Below is a small trained network, with its code and all its weights. Each question gives an input and a class and asks what happens when units are switched off, that is, made to give their printed mean instead of their output.

import numpy as np


def w(rows, s, z=0):
    codes = np.array(rows[::2]) - 128.0
    scale = np.full(codes.shape[1], s)
    scale[-1] = z or s
    return codes * scale


def f(y):
    return np.maximum(y, 0)


def log_softmax(a):
    a = a - a.max(-1, keepdims=True)
    return a - np.log(np.exp(a).sum(-1, keepdims=True))


def net(x, mask):
    res = np.array(x, float).reshape(1, 8) / 4 @ E
    y = f(res @ A[0][:, :-1].T + A[0][:, -1])
    res = res + np.where(mask, y, B[0][:, -1]) @ B[0][:, :-1]
    return log_softmax(res[-1] @ U[:, :-1].T + U[:, -1])


A, B = {}, {}
E = w([
[134,128,130,126,124,126,129],'x0',
[64,147,204,125,37,192,146],'x1',
[200,180,85,222,105,202,159],'x2',
[153,2,121,137,100,139,172],'x3',
[85,152,44,100,78,87,183],'x4',
[153,152,131,46,189,191,220],'x5',
[113,125,122,136,138,135,125],'x6',
[139,131,133,122,120,122,130],'x7',
],0.0097)
A[0] = w([
[59,137,222,135,41,210,152,77],'n0',
[107,251,142,133,167,112,76,120],'n1',
[133,52,132,149,115,133,138,47],'n2',
[159,12,117,152,117,160,165,90],'n3',
[121,167,149,124,161,135,99,2],'n4',
[102,61,153,97,128,100,146,79],'n5',
[96,121,52,108,86,123,157,29],'n6',
[174,169,98,218,103,207,140,91],'n7',
[106,141,129,116,84,133,149,89],'n8',
[119,116,131,207,57,68,38,94],'n9',
[162,108,210,160,188,179,92,76],'n10',
[162,101,216,144,166,163,68,56],'n11',
[158,102,106,164,106,164,154,74],'n12',
[201,105,54,140,228,67,109,99],'n13',
[146,147,145,48,193,204,208,23],'n14',
[71,106,172,48,160,87,80,80],'n15',
[76,160,41,112,78,98,167,143],'n16',
[182,149,87,159,118,148,135,82],'n17',
],0.016,0.0032)
B[0] = w([
[174,112,89,123,190,112,6,244],'n0',
[214,128,115,83,42,197,135,236],'n1',
[164,136,124,108,98,178,150,168],'n2',
[201,142,110,94,66,184,138,202],'n3',
[157,125,122,113,97,152,157,161],'n4',
[90,152,148,98,74,131,117,179],'n5',
[170,140,144,150,143,75,166,181],'n6',
[24,132,161,86,82,96,116,243],'n7',
[153,123,110,138,150,106,110,158],'n8',
[76,127,121,184,201,207,184,252],'n9',
[169,128,138,144,138,54,186,209],'n10',
[147,125,132,152,141,43,183,204],'n11',
[105,145,149,105,92,133,118,174],'n12',
[156,115,104,134,185,106,12,247],'n13',
[72,122,121,202,182,202,175,235],'n14',
[24,141,156,92,76,109,110,220],'n15',
[172,112,151,143,132,57,189,218],'n16',
[68,126,143,101,118,112,112,188],'n17',
],0.026,0.016)
U = w([
[123,87,56,120,171,114,3,122],'0',
[1,148,157,74,63,111,102,45],'1',
[56,114,87,209,176,229,178,38],'2',
[162,115,135,155,122,22,196,174],'3',
[175,144,78,75,37,212,133,253],'4',
],0.0079,0.0023)

Each question gives the input, the list of numbers given to net, and the class t.
The units are the neurons (one row each of A and B). Each row of codes is followed by its name. A weight is (code - 128) times the scale printed after its matrix; where a second scale follows, it is the last column's (A, B and U).
mask holds one flag per neuron, in row order. A switched-off neuron (its flag False) gives its mean, the last column of its row in B, instead of its output. The means were averaged over made-up inputs and are rounded, as every weight is.
A unit's drop is (log p(t) with every unit on - log p(t) with that unit switched off) / (log p(t) with every unit on - log p(t) with every unit switched off).
The circuit of an input: a set's keep is (log p(t) with only the set's units on - log p(t) with every unit switched off) / (log p(t) with every unit on - log p(t) with every unit switched off). Starting from the 12 units with the biggest drops (on a tie, the unit counted first), units are removed one at a time, each time the one whose removal leaves the highest keep (on an exact tie, the one counted first), for as long as the keep stays at least 0.8.
circuit, biggest first: the units of the circuit, biggest drop first
k most important neurons: the k neurons with the biggest drops, biggest first
drop of u: that unit's drop, to one decimal
input [-5,0,-7,8,-1,4,8,3], class 4: 4 most important neurons -> (n3 n7 n2 n17)
input [1,3,-5,1,8,4,-3,-2], class 3: circuit, biggest first -> (n16)
input [-4,-7,-6,-6,-7,-8,-4,-6], class 2: 2 most important neurons -> (n9 n0)
input [3,1,4,-2,2,-5,3,4], class 2: 3 most important neurons -> (n9 n15 n5)
input [3,-6,-7,8,4,3,1,-1], class 4: 3 most important neurons -> (n3 n7 n0)
input [4,5,4,4,-2,4,7,3], class 0: 3 most important neurons -> (n0 n9 n1)
input [-6,-5,-2,-4,7,-7,8,5], class 2: 2 most important neurons -> (n9 n10)
input [-8,-5,3,1,-1,5,3,-6], class 0: 2 most important neurons -> (n13 n9)
input [-1,5,5,1,5,-2,1,1], class 0: 2 most important neurons -> (n0 n15)
input [0,5,-2,5,7,-6,-3,4], class 3: 2 most important neurons -> (n16 n14)
input [1,-5,6,6,-2,-7,2,1], class 2: 3 most important neurons -> (n9 n1 n15)
input [6,-6,4,2,8,-8,0,5], class 2: 3 most important neurons -> (n9 n10 n11)
input [-8,-6,-4,4,-3,8,2,-5], class 2: 2 most important neurons -> (n14 n0)
input [7,-8,5,7,-4,7,-1,2], class 0: circuit, biggest first -> (n13)
input [-5,2,-2,7,-5,6,-7,1], class 4: drop of n9 -> 5.8
input [5,5,-5,0,5,5,8,4], class 0: drop of n9 -> 1.7
input [0,2,6,8,-6,1,-1,6], class 4: drop of n4 -> 0.0
